Below are the code and all the weights of a small trained network. Each question names an input and a class and asks about switching units off, where a switched-off unit gives its printed mean instead of its output.

import numpy as np


def w(rows, s, z=0):
    codes = np.array(rows[::2]) - 128.0
    scale = np.full(codes.shape[1], s)
    scale[-1] = z or s
    return codes * scale


def norm(h):
    return h / np.sqrt((h * h).mean(-1, keepdims=True) + 1e-5)


def f(y):
    return np.maximum(y, 0)


def log_softmax(a):
    a = a - a.max(-1, keepdims=True)
    return a - np.log(np.exp(a).sum(-1, keepdims=True))


def net(x, mask):
    res = np.array(x, float).reshape(1, 7) / 4 @ E
    u = 0
    for l in range(3):
        y = f(norm(res) @ A[l][:, :-1].T + A[l][:, -1])
        res = res + np.where(mask[u : u + 7], y, B[l][:, -1]) @ B[l][:, :-1]
        u += 7
    return log_softmax(norm(res)[-1] @ U[:, :-1].T + U[:, -1])


A, B = {}, {}
E = w([
[164,130,110,185,61,63],'x0',
[237,216,105,125,164,180],'x1',
[152,79,226,146,115,156],'x2',
[181,108,148,163,189,105],'x3',
[32,133,116,150,90,254],'x4',
[164,92,103,119,14,187],'x5',
[150,55,163,89,81,56],'x6',
],0.0083)
A[0] = w([
[108,172,141,121,223,247,100],'0.n1',
[79,191,107,154,103,175,2],'0.n2',
[198,161,125,5,173,157,31],'0.n3',
[113,167,43,73,183,91,14],'0.n4',
[25,204,46,112,53,186,54],'0.n5',
[71,168,44,115,51,255,73],'0.n6',
[228,96,206,143,16,176,80],'0.n7',
],0.0054,0.0086)
B[0] = w([
[144,102,101,131,179,172,253],'0.n1',
[97,210,125,95,154,112,129],'0.n2',
[147,124,154,6,166,163,143],'0.n3',
[163,111,154,118,81,124,134],'0.n4',
[88,170,49,77,74,142,199],'0.n5',
[92,158,71,131,65,150,239],'0.n6',
[162,102,197,149,77,157,216],'0.n7',
],0.011,0.0028)
A[1] = w([
[39,64,151,93,117,81,84],'1.n1',
[117,190,177,57,139,142,138],'1.n2',
[41,55,151,98,123,95,81],'1.n3',
[179,169,89,134,152,4,44],'1.n4',
[62,95,102,92,91,97,2],'1.n5',
[179,121,115,77,134,83,130],'1.n6',
[161,106,144,103,117,154,114],'1.n7',
],0.011,0.0095)
B[1] = w([
[71,68,152,31,160,107,253],'1.n1',
[157,53,63,100,149,147,220],'1.n2',
[59,78,150,9,142,87,245],'1.n3',
[112,214,69,204,116,24,242],'1.n4',
[149,72,126,120,178,120,158],'1.n5',
[173,150,94,140,141,101,242],'1.n6',
[142,89,108,142,131,106,183],'1.n7',
],0.014,0.0036)
A[2] = w([
[181,109,147,170,165,25,99],'2.n1',
[49,81,177,67,132,59,26],'2.n2',
[74,67,67,168,120,201,130],'2.n3',
[73,112,121,220,249,186,2],'2.n4',
[66,189,76,140,73,185,69],'2.n5',
[187,111,236,163,40,146,78],'2.n6',
[79,154,66,107,189,115,102],'2.n7',
],0.011,0.0072)
B[2] = w([
[76,140,65,145,102,134,244],'2.n1',
[43,50,189,32,143,66,253],'2.n2',
[107,188,147,119,61,89,249],'2.n3',
[62,128,254,182,192,157,187],'2.n4',
[111,220,70,41,43,184,219],'2.n5',
[201,67,215,192,74,92,200],'2.n6',
[164,104,158,160,87,126,238],'2.n7',
],0.013,0.0052)
U = w([
[244,92,32,79,231,179,69],'0',
[55,231,65,64,22,246,240],'1',
[73,156,251,199,245,229,93],'2',
[251,35,222,228,32,144,112],'3',
[14,28,169,14,132,39,4],'4',
[127,222,33,240,142,15,124],'5',
],0.017,0.0028)

Each question gives the input, the list of numbers given to net, and the class t.
The units are the neurons (one row each of A and B). Each row of codes is followed by its name. A weight is (code - 128) times the scale printed after its matrix; where a second scale follows, it is the last column's (A, B and U).
mask holds one flag per neuron, layer by layer. A switched-off neuron (its flag False) gives its mean, the last column of its row in B, instead of its output. The means were averaged over made-up inputs and are rounded, as every weight is.
A unit's drop is (log p(t) with every unit on - log p(t) with that unit switched off) / (log p(t) with every unit on - log p(t) with every unit switched off).
The circuit of an input: a set's keep is (log p(t) with only the set's units on - log p(t) with every unit switched off) / (log p(t) with every unit on - log p(t) with every unit switched off). Starting from the 12 units with the biggest drops (on a tie, the unit counted first), units are removed one at a time, each time the one whose removal leaves the highest keep (on an exact tie, the one counted first), for as long as the keep stays at least 0.8.
circuit, biggest first: the units of the circuit, biggest drop first
top k neurons: the k neurons with the biggest drops, biggest first
k most important neurons of layer l: the k neurons of layer l with the biggest drops, biggest first
drop of u: that unit's drop, to one decimal
input [4,7,4,2,7,-3,1], class 2: circuit, biggest first => 2.n4
input [-6,7,6,6,5,0,4], class 2: circuit, biggest first => 0.n1, 2.n4
input [0,-1,4,7,-4,2,-5], class 5: circuit, biggest first => 2.n1, 2.n2
input [7,-6,-5,1,-1,-7,-3], class 5: top 2 neurons => 1.n4, 0.n7
input [7,-5,7,-6,-7,6,5], class 3: 2 most important neurons of layer 0 => 0.n7, 0.n5
input [0,8,6,-7,0,-5,8], class 3: 2 most important neurons of layer 0 => 0.n7, 0.n5
input [5,-1,8,3,8,-1,6], class 3: top 2 neurons => 0.n7, 2.n6
input [-1,5,2,-4,-8,4,-1], class 5: 2 most important neurons of layer 1 => 1.n6, 1.n1
input [7,-4,6,-2,5,6,0], class 3: top 2 neurons => 2.n6, 0.n7
input [2,-4,-6,1,-6,-5,7], class 5: top 2 neurons => 1.n4, 1.n6
input [-6,-2,0,1,-7,-6,-7], class 2: drop of 2.n4 => 0.7
input [-7,7,1,6,-7,4,6], class 0: drop of 0.n3 => 0.3
input [-8,-1,2,7,-6,-5,-5], class 2: drop of 2.n4 => 0.3
input [-1,-3,-7,-4,-2,-4,-5], class 1: top neuron => 2.n5
